Each name stands for a flat space through zero: a line, a plane or more. A row that begins with a name and a colon came from that space; any other row is followed by the name of the space it lies nearest, among the names in its block.
vetok_diset: [ 19 -55  22  12   4  -9   8 -25  71 -23  17   8  21  27  15   7 -18  33
 -21  13 -40  50  -9   4  18 -13 -26 -14  24   3]
niku_pim: [ 29  -3  -9  24  32  20 -26   6  -3  34   0 -32  37  -4 -60   4  -4 -23
 -18 -58  16  28  -9  18 -67 -12  35 -21 -33  42]
vasum_lanem: [-31 -18  23  -1 -16  -6  25   3   9 -17  41  -5 -25  -7  48  11 -41   8
  21  30  18  -8   8  11   1  42 -11  16  30 -40]
tilud_liba: [  8 -14   0  -4   5  -4  -9 -12  23  -5  -5 -10  11   1 -14   8   0  -1
  -3  -2  -7   4  -3  -6   3  -8   8   2  -5   7]
vetok_diset: [ 17 -43  50   9  -1  -2  20  12 -14  -4  18  21  29   3  26   0 -19 -18
 -27  16   9  26 -11   5  11 -23 -20 -21  18   8]
niku_pim: [ 16  -9 -19  17  24  22 -18   6   8  19  13 -37  32 -15 -35   0 -15 -18
  -8 -54  10  21   0  22 -50 -10  19   0 -12  32]
tilud_liba: [  4   2 -21  -3   5   0  -8 -12  28 -12 -10 -15   3  -3  -8  -7  19   2
  -2   1 -18   1   2   8  11 -24  -7  11  -8  -1]
vasum_lanem: [ 16 -29  56  15   2 -15  10  -3 -17   5   8  23  -9  19  13  10 -16  -9
 -13  38  21   7  -8  -9   4   4  -2 -24   4 -16]
vetok_diset: [-10 -22 -19 -26   0  -4 -10 -18  57 -24   4 -38  23 -21 -13  17  -8  -4
  10  -9 -13  -7   2  -4  12  -6  14  30   0   7]
vetok_diset: [ 14 -22   1   7  11  -3 -11 -16  25  -5   3 -14  -1   1  -8   4 -10  -3
  -1   3  -1   1   5  -3   4  -9   1  10   3   0]
tilud_liba: [ 26  23 -20  67  24  24  -3  13 -55  24  18   7 -63   3  31 -54  -2 -12
   0   6  26  -5  31  38 -18 -24 -49  13  18 -30]
vasum_lanem: [ -3  -7 -22 -13  -7  -6   2 -20  55 -30 -10   0   6   8  10  -6  21  28
  -3  12 -47  13   0   2  37 -24 -25  11   8  -4]
vasum_lanem: [ -6  15 -20  -5  -2  10  -2  10 -14   5  -1  -3   4 -12  -1  -8   2  -4
   5 -20   0  -7   5   1  -2   0   0   9   3  11]
niku_pim: [ 17 -28  19  15  11 -10 -10 -20  26   3   6  -2  -9  19 -10  13 -20  10
  -2  10   1  10   0 -11  -6  12   8  -7   4  -4]
vasum_lanem: [ -7   3  -2   6   6  17   4  18  -6  12  18 -22  26 -13 -12   4 -12 -12
  -5 -34  14  19  -7  27 -46   7  14 -10 -11  14]
tilud_liba: [ -6 -24  34 -17  -9 -17   6  -5  -1  -8   5   4   1  -3   8  22 -20 -12
   6  26  18 -17  -4 -22  17  17  14   3   6  -9]
tilud_liba: [ 20   0  27   1   0  -5  -3  13 -59  21 -17  34   2   5  -3  -3   1 -23
 -11   5  21 -15  -3 -29  14  -7   5 -16   1  17]
vasum_lanem: [ 17  -1  19   4   3 -13  -9  -7 -26  10 -18  22 -20  13  -6   1   5  -8
  -1  22  12 -19   2 -28  18  -1   5  -6  -3  -4]
niku_pim: [ -9  15   2  -5  -6   4  10  14 -22   1  -3   6   7  -6   6  -5  13  -8
  -4   1   4  -1  -5   9  -2  -6  -3  -8  -7   0]
vasum_lanem: [ -3   0  18  10   4  24  12  39 -42  29  26  -6  47 -15 -10   5 -24 -23
 -16 -51  29  31 -15  25 -63  14  19 -30  -7  35]
vetok_diset: [-35  51  -5 -53 -21 -23  -7  -1 -33  -5 -45  -1 -21 -15 -24  22  42 -19
  27  31  20 -69  -4 -35  24  19  44  12 -42 -20]
niku_pim: [ 34 -69  46  44  32  10  -8  -5  32  24  47 -31  39  11 -28  26 -65 -11
 -23 -35  26  59 -12  23 -75  17  26 -31   2  25]
tilud_liba: [  7  -3 -24  24  10  16  -3   2   5   2  20 -12 -13  -8  15 -21 -15   3
   4 -16  -1   7  17  20  -8  -7 -23  19  21  -2]
niku_pim: [ 18  31 -60   8  27  14 -41 -13  13  16 -29 -39  -2 -10 -60 -12  31 -10
   5 -42  -7 -12  10   6 -26 -25  24  18 -36  22]
vetok_diset: [-20  32 -46 -20  -2   4 -17  -8  25   0 -15 -26   0  -9 -32   8  15  16
  20 -30 -16 -14   3  -4 -15  20  27  16 -18   9]
tilud_liba: [ -1  -8 -11   2   2   4  -1  -3  14  -6  10 -10   0  -7   7  -4  -9   2
   4  -6  -4   1   6   5   3  -2  -8  14  11   0]
vasum_lanem: [  1  -7   5 -13 -11 -34  -8 -40  32 -25 -25  24 -55  26  16   7  11  29
  20  64 -21 -36  12 -44  68   9 -12  21  14 -39]
niku_pim: [ 14 -45  39  11   3  -8   5  -6   5  -2  21   7   2   6  15  11 -37  -8
  -5  17  15   7   1 -11   7   7  -4  -2  22  -3]
vetok_diset: [-46  56 -16 -18 -30   9  31  35 -51  -3   3  21 -19 -15  42 -17  20   7
  16   7   4 -20   3  17   6  20 -19   3   6 -22]
niku_pim: [ -5 -70  35  17  -3  -4  18 -16  69 -15  60  -7   8  16  33  26 -77  38
   3   0  -9  45  -1   7 -16  51  -9  -3  50  -8]
tilud_liba: [-19 -43  12  -2  -8   4  12   1  28 -10  52 -19   5 -17  31  19 -70   7
  19 -12  14   4  11   0  -9  47   1  25  45  -4]
vetok_diset: [ 29 -29  47  20   7 -12   4  -6 -12   6  -2  29  -1  25   6   2  -6  -5
 -22  29   7  16  -9 -11  10 -14  -9 -28   3  -2]
niku_pim: [  3 -27  26  17   0 -38  -2 -57  75 -29   2   7 -73  49  20  17  -8  51
  17  83 -21  -4   8 -14  32  28 -14   5  10 -69]
vetok_diset: [-13  20   8  -5 -13  -2  14  13 -29   2  -5  21 -10   4  16  -5  12   3
   1  14   3  -6  -4   0   6   7  -7 -11  -1 -11]
vasum_lanem: [ -1  46 -52  -4  12  27 -23  23 -38  31 -16 -24  21 -26 -46 -11  16 -21
   5 -70  12 -11   4   6 -43  -2  30   6 -26  42]
tilud_liba: [-10  -9 -36   9   5  17  -1  -5  50 -10  28 -32   8  -9   5  -6 -21  23
   8 -33 -21  24   9  28 -21   9 -12  20  18   4]
[ 22 -41  18  26  10   2   6  -9  26  -8  23   5   4  12  22  -8 -23   8
 -16   9 -10  31   2  12   6 -17 -29  -4  26  -2] : vetok_diset
[ 13   3  28  -3  -1  -6   1  12 -43  16 -18  26  11   7 -10   3  10 -19
 -14   6  15  -4 -11 -18   4  -9  11 -24 -12  14] : niku_pim
[ 10 -19 -22   2   9   4 -10 -14  34 -15   5 -21   2 -12   3  -9  -4  -4
   2  -4 -13  -2  12   5  18 -25 -15  28  13   2] : tilud_liba
[  0  -7  -4   4   6  -2  -4 -12  28  -8   4 -17  -4   2  -5   4  -1   5
   2   5  -5   5   1  10  -6  -2   1   5  -5 -10] : tilud_liba
[-17  17 -28  -5   7  17  -8   7  25  10   9 -42  29 -13 -37  14  -3   4
   5 -51  -1  19  -9  26 -60  21  34  -5 -26  20] : vasum_lanem
[ -2  -7  -2  -5  -8 -10   5 -12  16 -19  -4  12 -17   5  23  -6   5  12
   5  28 -16  -9   7  -9  39  -9 -23  14  17 -17] : vasum_lanem
[ 15  12 -33   3  15  23 -10  12  11   8 -11 -20  53 -10 -35 -15  29  -9
 -25 -53 -22  36 -12  29 -29 -45   1 -14 -25  43] : vasum_lanem
[  2  -8  -2   6   5   6  -2   0  14   6  10  -8  14   3 -10   6 -13   8
  -3 -21  -4  18  -4   6 -22  11   8  -8   1  12] : niku_pim
[-42  43 -24 -45 -19  13   8  35 -45   3  -6 -19  28 -47  -8   6  13 -33
  17 -32  23 -35  -4   3 -13  12  29  16 -19  17] : vetok_diset
[ -9 -30  16  -6  -1 -34  -3 -56 107 -39   0 -22 -27  34  -5  32   3  45
  11  58 -33  11  -7  -1  16  19   7   2 -12 -49] : vasum_lanem
[-27   9   5 -35 -18   5  16  26 -24  -6   2  -5  37 -31   6   9   4 -25
   0 -12  12 -11 -10   2   2   0  12   2  -6  15] : vetok_diset
[ 15   1  16  11   9  10  -2  19 -39  24   0   6  22  -2 -17  -1  -3 -22
 -16 -23  21  12  -9   4 -28  -7  13 -23 -12  24] : vasum_lanem
[ 10 -14   2  26  22  19  -6   6  21  19  25 -34  33   1 -32   9 -20  -3
 -15 -46   8  45 -11  36 -72   7  22 -23 -18  22] : niku_pim
[-17  19 -24 -21 -16  -9   4  -7  -1 -23 -14   9 -32 -11  29 -14  19   5
  19  31 -12 -39  16 -14  55 -10 -24  35  15 -24] : niku_pim
[  6   2  22 -24   0 -25 -10 -20  17  -8 -40   1  12  15 -38  23  40  -6
 -11  31  -8  -7 -21 -20  14 -17  30 -22 -45  -3] : tilud_liba
[-13  18 -61   0  -4  33   3  18  18   1  16  -9  29 -16   8 -23  -6  28
   2 -70 -37  30   7  23 -17   1 -22  13  26  37] : tilud_liba
[ -3 -11   3 -14  -5  -2   2  -4  30  -6  -3   0  33   7 -12  13   1  16
  -9 -16 -23  24 -15  -4  -3   3   9 -15  -3  20] : vetok_diset

Each name stands for a flat space through zero: a line, a plane or more. A row that begins with a name and a colon came from that space; any other row is followed by the name of the space it lies nearest, among the names in its block.
pirebimud: [ -3  10  10   1  -4 -20  -7  -5  10   8 -52  -2  28 -32 -14 -16  -7  49
  18 -23 -46   0 -10 -56   2  27  -7  10  22  30]
mafelofo: [ -6 -11  10  -9 -12  12  -5  -4 -22  -2 -14 -21   4  -8  36  12   5  16
  11 -25 -15   0  21 -39   7  14  -7   5   6   4]
mutupmora: [  4  32 -39 -34  36  41  21  -8  10  -7  -1   2  32   9   6   5 -30  40
 -26  32 -23  20 -48  52  20 -35   9  16 -13  49]
mutupmora: [ 18 -16 -16 -17  17   6 -30  -3 -15   8   7   9  10   5   7  25  -8  35
 -28   1  -2  15  24  -2  18 -25   5   8 -22   8]
basnupa: [ 16 -16   3  -5  54  -7  -2   7  -1  -1 -15  -8   1  -7   0 -38  13   3
 -26 -23 -50 -15 -24 -52  14  -1   8   6 -12  32]
pirebimud: [  1 -17  10 -16   2 -28 -29  -3   1  18 -31 -14   9 -22 -12 -41  39  27
  21 -22 -44  15 -26 -56  10  12 -20  21 -20  15]
basnupa: [ -2 -10 -14   1 -23  12 -20  -1 -16   6   7   4   6  -2  13  21 -10  32
  -2 -12   2  17  32   2  11   5  -4   0   5  -2]
mafelofo: [ -4  -5   4  12  30 -11  10  -2  15 -18  -2 -16 -14   9 -15 -18   9 -12
  15 -15 -29 -27 -19   8  15  13   9  -3   3   2]
pirebimud: [-13 -14 -25 -18  15  32  12   2 -21 -14   9 -26  19   4  26  16 -21  14
 -19  -9 -14   7   0  14  25 -26   9   4 -20  17]
mafelofo: [  5   0  -3   5 -25  -3 -13   4  -2  19  16  21  -6  -2  -6 -11  11  -8
  -6  12  24  18   2   7 -12   0 -12  -4  -3 -10]
mutupmora: [  3   3   9 -13   4   4  -6  -4  -2  -5   1 -16   1  -4   8  -3   9  14
   8  -4  -9   9 -18  -1  -5  -9 -15  16 -13   8]
mafelofo: [-14 -15  14  12  40  -7  19  -5   5 -39  -4 -45  -6   5   2  -4  -5  -7
  19 -33 -38 -41 -16   1  23   3   8  -4  -2   9]
mutupmora: [  2  18  -2 -29  11   5  16   0   6  10 -26   1  13  -2   2  -6   7  -8
  -2  23  -4  10 -23 -18 -12 -10   7  15  -8   8]
gosker: [ -9   3   5  -7 -15  10  12  -9  -6   8  -8  -2  -9  11  30  -4  22 -27
  19   7   7  -7   3 -10   8  21  -1 -10  12  -8]
basnupa: [ 15   1  14   5  14 -21   2   3  -1  12 -11  20  21 -20 -10  -8 -18  -7
 -36  13  15  -9  -4 -34 -11 -22   1 -14  -6  20]
pirebimud: [ -7  24  29  27  -9  16  32 -15   3 -22  10  -8 -14   4  35  -1 -11 -22
  18  -3  10 -36 -10  14  -6  26 -14 -26  39  12]
mutupmora: [-26 -17  26  21 -18 -21   0 -26  -9 -21   2 -38  26 -21  14   2 -19  19
  29 -21  -2 -26 -16  12  33  -9 -31 -26  -9  25]
gosker: [ -9   5 -29  15  15   3  13   7  33   0 -16  14 -50  41 -24 -24  41 -29
  43 -13 -46 -21  13  13  22  79  41   0  49 -36]
mafelofo: [ 34  30   4 -16  59  25   1 -25  20 -16  19   9 -36  44  23   4  21   4
   1  27 -16 -21 -29  49  14   1   3   8   5  16]
pirebimud: [-18   2  12   2 -28  10   4 -31  -4 -13  26 -19 -15  22  34  16  15 -14
  43  14  27 -12  -7  60  25   5 -23 -19  -1 -12]
gosker: [ 15  12   4  14  18   7  -2 -12  10 -12  31  10 -17  17   3   1  -5   1
  -7  12   9 -14 -14  47   7  -6  -8 -11   3  10]
mafelofo: [-27  -7   7  -1  18 -11  31 -14  -2 -26 -28 -36  36 -10   6  23 -36   1
  10  -8 -12 -35  -6  -2  30 -19  13 -16  -5  19]
gosker: [  3  12 -10  -2   6  19   8 -19   3  -2  25  11  -8  25  20   5   1 -10
  -3  29  18  -7 -14  55  23  -8  -3 -18   0   9]
basnupa: [ 30   6  65  20  55 -40   1 -14  15 -22  -6 -13 -14 -12  -3 -24   7 -13
  -3 -11 -14 -54 -35 -39 -16  -7 -18  -8  -2  27]
gosker: [ -9 -19  -5   9 -15 -21 -20   4   6  10  -2  -3 -13  -1 -24 -26  30  -1
  26 -18 -17   7  -1  -6   9  24  -6   4  -4 -17]
basnupa: [ -2 -13  35 -16 -43  -5 -29  -7 -26   7  24 -31   6 -27  26 -15  28   9
  15  -5  26  35 -29 -11 -25 -32 -61  17 -46   3]
pirebimud: [-15 -30 -34  -5 -50  27  -6   5 -33  25  60  17 -13  26  31   9  17 -54
 -21  31  72  30  28  55  18 -24  -3 -28 -30 -37]
pirebimud: [-11   1  17  12  18  10  20 -20   5 -33  21 -33 -24  22  25  -3  10 -19
  31  -9 -11 -36 -25  41  23  10  -9 -13   5   4]
pirebimud: [-29 -38 -34   1 -65  -1 -24  -6 -20  33  36  10  -7  17   7 -10  36 -29
  18  16  42  30  19  47  40   3 -12 -26 -26 -36]
basnupa: [ 12 -10  -1   2  39 -10  -7  28   8 -13  10 -17   3 -22 -42 -35  -5  17
 -29 -26 -36  14 -40 -15 -26 -29  -4  31 -32  18]
mafelofo: [  9  -2  20   8   6  11 -14 -32  -9 -24  63 -16 -14  19  32  18  -3   5
   2  18  36 -14 -24  83  21 -39 -37 -19 -29  13]
mafelofo: [ 15 -31  37 -20  23 -31 -34 -19 -24  -4 -30 -25  18 -15  23  36   3  32
   1 -22 -10 -17  34 -68  16 -23  -7   7 -27   7]
gosker: [ 25  -4 -18  -7   9  -8 -45   1  14  25  14  28 -28  16 -24 -30  45  22
   2   4 -21  26 -11  12   8  16  -7  19 -10  -6]
basnupa: [  5  -6   8   3  -1 -14 -10   2  -3   5  -3   3   8 -12  -8  -3  -3   6
  -8  -3   3   2   1 -16  -5  -9  -6  -1  -8   4]
mutupmora: [ 30  40 -13 -33  20  20 -16 -20  14  12  -6  27  14   8   5  12  -6  55
 -13  39  -7  25 -28  29   1 -19  -9  22  -4  34]
mutupmora: [ 20  34 -34 -17 -24  30   0  21   7  31   2  60 -15  21 -10  28  -3 -10
 -25  43  40  41  42  14 -42  12  29  16  27 -36]
mutupmora: [ 17  14 -12 -13  10   4  -3   4   6  17 -10  29   1   7  -6   6   1   0
 -20  23   8  10   9  -7  -9  -2  15   5   5  -2]
mutupmora: [ 35  13  15  42   8  -8 -12  15  10   1  39  43 -25  -4 -24 -14 -17  -9
 -42   3  26  -9   7   9 -38   1  -7 -15  20   2]
basnupa: [ -3 -28  -3  -1 -15 -14 -21   4 -18  25 -15   2  17 -23   6 -31  15  12
 -10 -21 -18  12   3 -56  17   8 -12  -6 -10  17]
mafelofo: [ -1  17  -8 -13  25  20  23  -4   5 -15 -14  -8   7   9  11  16 -17   8
  -2   5 -16 -10  -6   8   5  -2  17   7  11  13]
pirebimud: [  0   8   5  -2   8   2   4  -2   4 -12  -6 -10   5  -3  -1  10 -11  15
   5  -5 -10  -4  -4   3  -3  -3   0   8   3   6]
pirebimud: [-11  -7 -21  13 -46   9  -2  33 -12   9  20  13   7 -17 -23  10 -25  -2
 -21  -7  30  37  30   5 -35  -8   3   6   1 -26]
mutupmora: [-29  -3  -3  18 -32   1  17  -1   2  -8   0 -11  -6   4   1   2  -1 -18
  33 -10   5 -10  11  18   9  28   2 -15  22 -19]
gosker: [  3 -15 -20  -5 -36  14 -40   9 -19  19  35   3   8 -18   0 -23   9  43
 -15 -11   1  55 -14  14  -3 -17 -37  17 -29  13]
basnupa: [ 19  17  14  25  28  11  15  -1   1 -15   7  14   1  -5  15   1 -35   9
 -34  -7  -6 -29   0  -9  -6   2   2 -19  29  35]
mafelofo: [-10   9  -9  -5   9   3  18  -6  10   0 -31  -2   6   5   3  -6   2   1
  16  -2 -27 -12  -5 -13  17  25  16  -2  21   9]
mutupmora: [-20   2  -8   9 -22   9  32  14 -10  -3   5   1  26 -14  -1  12 -40 -26
 -24  11  35   2   7   8 -14 -24   9 -18   0  -1]
gosker: [-12  31 -13 -23 -17 -14   0 -16  37  12 -30   9  -1  15 -36   3  26   9
  57  35  -5  17 -25  41   1  19   4  22   5 -22]
gosker: [-12  -5  33  20  -6 -22  11  -3  -1 -21  -2 -24   8 -18  -4   7 -18 -10
  12 -15  11 -25  -1  -9 -12  -8 -11 -11   0  -1]
basnupa: [ 19   4  48  34  18 -31  -5  -8   7 -14   1   0  -4 -21  -5 -13 -12   5
  -6 -18  -3 -37 -10 -28 -15   4 -20 -16  14  22]
pirebimud: [  4  12   0  12  16 -12   8 -20  19   1 -10  22  -6  20  -4   8  -2  -9
  10  20   3 -32   6  21  26  18  16 -25  24   2]
gosker: [  5 -37  11   8  -6 -20 -28  18 -19  14  -5  -6  -8 -20  -2 -28  26  -1
  -9 -41 -20   7  20 -71  -6  15  -8   6 -10  -8]
basnupa: [  1 -20  19  -5 -67   0 -44  -8 -43  24  20  -2  28 -38  36  12  -4  39
 -12  -7  41  42  19 -26 -11 -28 -55  -3 -27  12]
gosker: [ 19 -17  -8   4  -5   5 -39  13 -14  13  29   9  -8 -12  -4 -23  12  32
 -26 -20 -11  32  -2  -9  -7  -7 -23  14 -18  10]
mafelofo: [-28   5 -21  16 -32 -22   3 -20  22  18 -18  16  17   0 -26 -24   5   5
  37  15  -6  -4 -20  35  43  30  -3 -28  17   8]
[-16   8 -63  16  14  46  28  22  10 -18  19   9  -3  22 -17   8 -40  13
 -20 -11 -28   5  10  61  19  15  40  -2  30   3] : gosker
[ -4   9 -17   7   3  11   5   8  16   2  -8   5 -24  12 -10 -30  24  -1
  21 -16 -39   1 -10   0   5  47   9   9  28  -4] : mafelofo
[-10   3  -8 -12  14   3  29  14   8   2 -21  -7  -5   6  -7 -21  15 -39
   3   3 -14  -4 -15 -21  -8  10  22   7   2  -9] : mutupmora
[ 26 -18  48 -32  29 -22 -32 -27 -18   0  -5 -25  -4  -1  37   7  38   6
   6   2   2 -11 -11 -43   7 -31 -28  12 -45  10] : basnupa
[  6  -2 -15  10  38   0  14  24   8 -10 -16   2   9 -10 -27 -10 -27   9
 -32 -23 -36  -9   2 -29  -7   1  29   8  11  15] : pirebimud
[ -2  12  12   5 -11   7   6  -4   2 -10  14  -6  -8   2   7   6  -3  -4
  11   4  14  -1  -8  22 -13  -1 -13   0   4  -4] : basnupa
[ 18  -1  55 -10  59 -66  -7 -15  37 -21 -19 -25 -27  11 -46  -3  41 -35
  38  13  -4 -41 -35  -7 -17 -20   2  20 -36 -28] : basnupa
[ 11  26  -4  15  13  26  19   2   6 -20  18  14  -2   9   6  29 -43  10
 -23   9  13 -12  11  36 -13  -6  11  -7  27  10] : basnupa
[ 31  13  24 -15  47 -17   1  -4   8 -10   0   7   8   0 -13  26 -19  -5
 -33  30  25 -14  -9   0 -25 -53   7   8 -27   7] : basnupa
[ 10 -25  -1 -31 -13 -20 -44  10 -19  17   7  -6  25 -22 -21  19   2  31
 -20   6  24  48   8 -14 -19 -59 -17  31 -63 -12] : basnupa
[  6  -8  35  22   1   2   6 -17 -12  -8  24  -6 -34  15  47 -14  26 -44
   9  -6  16 -39   3  -8  10  22 -17 -32  15  -1] : gosker
[  4   8 -15  -7  10  35  19  10 -16  -5   5   4  13   1  26  18 -32   4
 -37   2   4   4  13  -4  -4 -14  14  -2   8  17] : gosker
[-20 -54  33  10   0 -14  -1  19 -33 -29  21 -69  -2 -27  14 -15   7 -25
   1 -57  -7  -9  -4 -41 -11 -28 -23   6 -45  -9] : mutupmora
[ 17   2   8 -32  25   5  -7 -11 -11  10 -19  -3  14  -4  28  -4  13  13
 -15   9 -13   4 -14 -38   7 -17  -5  11 -18  26] : pirebimud
[-18 -15 -33 -23 -12  18  11  16 -21  16 -23  -2  29  -8  11   7 -11   0
 -20  -3  -6  23  21 -33  11  -7  22   4  -8   1] : gosker
[ 17   9  13   3 -14 -10 -22  -7   2  13   0  22  -7  -2  -1  10   6  13
   2  10  18   6  16  -6 -13   6 -11   0   8  -7] : mutupmora
[-16 -10 -22   3 -14  25  11  14 -14 -13  28 -12   3   5   5  19 -23  -6
 -13  -6  16  13  15  35  -1 -18   7  -1  -8 -12] : pirebimud
[  4 -11 -23 -11  -6   9  -4   7 -16  27  -1  25  13   1  12  -4  -1 -10
 -34  15  15  16  17 -18  12 -10  12 -12  -8   5] : pirebimud
[  8  -5  -4  -1  51 -50   0  10  32   1 -48   9  14  -7 -68  -6  -6   3
  -4  -1 -34 -21  -3 -33   4  -4  38  11  -6  -3] : mafelofo
[  1   8 -19  -6  27  17  28  21   9  -4   0   2  -9   9 -11 -22   2 -29
 -20   4 -15   1 -20   0 -13   0  23  10   1   1] : mutupmora
[  5  27 -31 -16  12  11  13  16  15  -2 -11  19  30  -5 -39  33 -48  28
 -31  27   8  25   2  28 -23 -34  27  21  -3   4] : mafelofo
[-18   7   1 -11 -31   6  25   7 -13   5 -10  -3  32 -18   8  19 -28 -19
 -12  20  39  13   6  -8 -22 -27   2  -5  -8  -4] : mutupmora
[ 18  35  -6 -24 -13  53  19   5 -19   2  38  21   9   8  40  40 -34 -10
 -50  50  66  30   3  41 -41 -51  -6   4  -9   6] : mafelofo
[-22 -12   4  18   6 -20  18  -4  11  -8 -16 -17  -1  -1 -11 -27   9 -23
  26 -17 -24 -30 -15  -8  25  25   7 -18  10   2] : mafelofo
